Here is a tiny trained network, its code and every weight. The questions are about switching its units off for an input and a class, where a switched-off unit gives its printed mean instead of its output.

import numpy as np


def w(rows, s, z=0):
    codes = np.array(rows[::2]) - 128.0
    scale = np.full(codes.shape[1], s)
    scale[-1] = z or s
    return codes * scale


def f(y):
    return np.maximum(y, 0)


def log_softmax(a):
    a = a - a.max(-1, keepdims=True)
    return a - np.log(np.exp(a).sum(-1, keepdims=True))


def net(x, mask):
    res = np.array(x, float).reshape(1, 8) / 4 @ E
    y = f(res @ A[0][:, :-1].T + A[0][:, -1])
    res = res + np.where(mask, y, B[0][:, -1]) @ B[0][:, :-1]
    return log_softmax(res[-1] @ U[:, :-1].T + U[:, -1])


A, B = {}, {}
E = w([
[206,185,144,163,100,56,180,60,76,160,142,158],'x0',
[242,152,84,126,42,164,186,20,28,150,174,165],'x1',
[114,94,64,181,83,214,157,122,156,62,195,130],'x2',
[90,117,220,93,179,134,86,155,149,165,120,186],'x3',
[236,168,156,31,244,184,25,137,56,68,59,192],'x4',
[70,40,75,169,125,93,172,228,200,174,171,105],'x5',
[147,214,191,50,134,163,136,92,84,221,112,167],'x6',
[143,154,93,179,107,182,105,118,3,54,57,176],'x7',
],0.0066)
A[0] = w([
[165,115,130,167,43,142,213,49,112,161,189,123,252],'neuron 1',
[99,147,116,108,208,175,76,192,104,59,96,162,226],'neuron 2',
[91,101,152,208,107,56,168,171,210,231,227,2,193],'neuron 3',
[149,92,168,139,109,170,46,214,146,53,104,112,70],'neuron 4',
[187,112,190,93,181,135,40,112,129,149,112,167,202],'neuron 5',
[47,57,54,176,93,146,35,217,142,41,119,123,211],'neuron 6',
[171,200,189,57,174,115,51,112,127,136,104,162,154],'neuron 7',
],0.0059,0.0031)
B[0] = w([
[169,163,59,157,102,72,169,121,60,110,222,103,232],'neuron 1',
[108,158,186,136,228,180,103,181,120,67,58,69,224],'neuron 2',
[32,94,48,153,97,40,155,226,125,193,204,254,251],'neuron 3',
[97,87,86,93,200,162,127,169,106,82,84,67,184],'neuron 4',
[152,164,170,70,163,70,138,161,87,138,53,190,210],'neuron 5',
[83,86,46,221,220,151,138,170,173,69,109,36,239],'neuron 6',
[198,182,146,77,184,70,99,96,113,209,90,154,219],'neuron 7',
],0.0075,0.011)
U = w([
[210,203,79,239,36,185,224,37,21,121,201,119,157],'0',
[24,64,70,199,70,81,207,199,210,226,204,198,3],'1',
[201,208,204,18,211,164,16,116,82,233,42,204,250],'2',
[56,77,113,201,210,254,41,209,182,49,60,63,45],'3',
],0.0056,0.0019)

Each question gives the input, the list of numbers given to net, and the class t.
The units are the neurons (one row each of A and B). Each row of codes is followed by its name. A weight is (code - 128) times the scale printed after its matrix; where a second scale follows, it is the last column's (A, B and U).
mask holds one flag per neuron, in row order. A switched-off neuron (its flag False) gives its mean, the last column of its row in B, instead of its output. The means were averaged over made-up inputs and are rounded, as every weight is.
A unit's drop is (log p(t) with every unit on - log p(t) with that unit switched off) / (log p(t) with every unit on - log p(t) with every unit switched off).
The circuit of an input: a set's keep is (log p(t) with only the set's units on - log p(t) with every unit switched off) / (log p(t) with every unit on - log p(t) with every unit switched off). Starting from all 7 units, units are removed one at a time, each time the one whose removal leaves the highest keep (on an exact tie, the one counted first), for as long as the keep stays at least 0.8.
units of the circuit, in order: the units of the circuit, biggest drop first
most important unit: the unit with the biggest drop
top k neurons: the k neurons with the biggest drops, biggest first
drop when u is switched off: that unit's drop, to one decimal
input [4,5,5,4,1,4,-1,-2], class 0: most important unit -> neuron 1
input [-7,-6,-2,-5,4,2,7,-7], class 2: top 3 neurons -> [neuron 7; neuron 6; neuron 5]
input [4,6,8,5,3,0,6,-7], class 0: top 3 neurons -> [neuron 1; neuron 2; neuron 4]
input [5,2,8,5,-4,3,5,2], class 0: top 2 neurons -> [neuron 1; neuron 6]
input [6,0,4,3,0,0,5,-3], class 0: units of the circuit, in order -> [neuron 2; neuron 1; neuron 3]
input [-8,4,-5,2,-7,-5,1,8], class 0: top 3 neurons -> [neuron 3; neuron 2; neuron 6]
input [6,-6,-3,0,2,-1,-3,-4], class 2: top 2 neurons -> [neuron 6; neuron 1]
input [0,-5,-6,-3,6,4,-2,-4], class 2: drop when neuron 7 is switched off -> 0.5
input [-6,2,2,-7,2,-3,3,-5], class 0: drop when neuron 6 is switched off -> 0.3
input [-2,3,-5,-2,-4,-7,-8,-1], class 0: drop when neuron 6 is switched off -> 0.1
